Below are the code and all the weights of a small trained network. Each question names an input and a class and asks about switching units off, where a switched-off unit gives its printed mean instead of its output.

import numpy as np


def w(rows, s, z=0):
    codes = np.array(rows[::2]) - 128.0
    scale = np.full(codes.shape[1], s)
    scale[-1] = z or s
    return codes * scale


def f(y):
    return y / 2 * (1 + np.tanh(0.7978845608 * (y + 0.044715 * y**3)))


def log_softmax(a):
    a = a - a.max(-1, keepdims=True)
    return a - np.log(np.exp(a).sum(-1, keepdims=True))


def net(x, mask):
    res = np.array(x, float).reshape(1, 6) / 4 @ E
    y = f(res @ A[0][:, :-1].T + A[0][:, -1])
    res = res + np.where(mask, y, B[0][:, -1]) @ B[0][:, :-1]
    return log_softmax(res[-1] @ U[:, :-1].T + U[:, -1])


A, B = {}, {}
E = w([
[149,129,126,133,108,147,122],'x0',
[135,122,125,128,130,121,121],'x1',
[132,130,127,130,122,135,128],'x2',
[168,247,134,158,132,78,113],'x3',
[155,121,34,116,119,93,224],'x4',
[158,164,101,48,206,169,129],'x5',
],0.013)
A[0] = w([
[128,125,107,127,134,106,149,99],'N0',
[171,189,138,149,128,103,132,100],'N1',
[129,200,123,113,107,86,104,31],'N2',
[121,140,71,133,113,124,143,216],'N3',
[141,126,165,140,104,142,165,6],'N4',
[164,117,32,127,97,87,203,184],'N5',
[112,69,122,135,153,154,116,35],'N6',
[142,106,136,126,143,131,130,13],'N7',
[100,100,125,248,63,72,153,71],'N8',
[165,149,79,102,164,170,111,78],'N9',
[109,137,87,138,136,117,150,175],'N10',
[175,110,51,137,114,106,213,198],'N11',
[98,102,138,208,58,80,115,75],'N12',
[114,126,122,105,93,140,97,79],'N13',
[149,232,136,185,126,70,104,19],'N14',
[99,145,174,104,104,142,128,133],'N15',
[82,24,129,97,87,166,124,13],'N16',
[154,96,197,155,162,140,58,201],'N17',
[118,107,153,139,117,88,138,77],'N18',
[114,132,138,157,82,104,128,55],'N19',
[163,172,86,3,214,175,93,32],'N20',
[100,146,217,126,147,166,19,162],'N21',
[125,67,135,102,145,174,161,15],'N22',
],0.014,0.0022)
B[0] = w([
[133,151,123,131,95,147,94,145],'N0',
[134,68,94,156,148,115,100,186],'N1',
[138,91,88,169,157,136,103,180],'N2',
[100,148,128,118,115,129,101,165],'N3',
[131,115,144,127,139,125,139,131],'N4',
[74,147,152,79,120,120,57,231],'N5',
[148,119,90,159,145,114,108,170],'N6',
[136,145,126,152,137,143,120,128],'N7',
[156,154,184,134,109,143,218,225],'N8',
[131,154,153,154,121,144,188,171],'N9',
[114,126,131,114,90,144,101,156],'N10',
[82,163,145,85,127,115,64,224],'N11',
[155,143,152,103,143,125,232,210],'N12',
[117,119,133,128,141,111,130,138],'N13',
[161,69,48,185,163,138,90,225],'N14',
[117,137,140,106,123,124,104,153],'N15',
[162,81,49,188,165,133,102,224],'N16',
[88,161,143,95,100,124,81,211],'N17',
[157,134,154,127,119,144,129,147],'N18',
[152,121,147,130,118,142,154,159],'N19',
[178,129,184,134,106,129,253,233],'N20',
[61,172,144,61,103,116,70,254],'N21',
[157,87,87,186,155,119,106,181],'N22',
],0.023,0.018)
U = w([
[2,155,148,78,74,110,40,253],'0',
[131,128,190,151,86,144,214,78],'1',
[107,38,42,217,149,125,63,30],'2',
],0.0095,0.0016)

Each question gives the input, the list of numbers given to net, and the class t.
The units are the neurons (one row each of A and B). Each row of codes is followed by its name. A weight is (code - 128) times the scale printed after its matrix; where a second scale follows, it is the last column's (A, B and U).
mask holds one flag per neuron, in row order. A switched-off neuron (its flag False) gives its mean, the last column of its row in B, instead of its output. The means were averaged over made-up inputs and are rounded, as every weight is.
A unit's drop is (log p(t) with every unit on - log p(t) with that unit switched off) / (log p(t) with every unit on - log p(t) with every unit switched off).
The circuit of an input: a set's keep is (log p(t) with only the set's units on - log p(t) with every unit switched off) / (log p(t) with every unit on - log p(t) with every unit switched off). Starting from the 12 units with the biggest drops (on a tie, the unit counted first), units are removed one at a time, each time the one whose removal leaves the highest keep (on an exact tie, the one counted first), for as long as the keep stays at least 0.8.
circuit, biggest first: the units of the circuit, biggest drop first
most important unit: the unit with the biggest drop
top k neurons: the k neurons with the biggest drops, biggest first
drop when u is switched off: that unit's drop, to one decimal
input [-6,-3,-3,7,-3,5], class 2: most important unit : N14
input [-8,4,5,6,-5,4], class 2: top 3 neurons : N14, N5, N2
input [1,-7,0,2,0,-2], class 1: top 2 neurons : N16, N22
input [-5,1,-6,-6,4,6], class 1: top 3 neurons : N20, N14, N9
input [6,4,1,7,-1,-8], class 1: top 2 neurons : N8, N12
input [6,-6,4,8,6,3], class 2: top 3 neurons : N14, N21, N1
input [6,0,-8,-6,-5,7], class 1: top 2 neurons : N20, N14
input [-4,-5,7,-8,-7,-4], class 2: top 2 neurons : N16, N22
input [3,6,3,8,1,8], class 1: top 2 neurons : N20, N9
input [-6,-3,7,-7,7,-4], class 0: drop when N14 is switched off : 6.0
input [-7,-6,7,-3,5,8], class 1: drop when N20 is switched off : 4.7
input [3,2,1,-6,6,-4], class 0: drop when N2 is switched off : 0.3
input [6,4,8,8,-3,6], class 2: drop when N14 is switched off : 1.8
input [5,5,-4,-2,-3,7], class 1: circuit, biggest first : N20
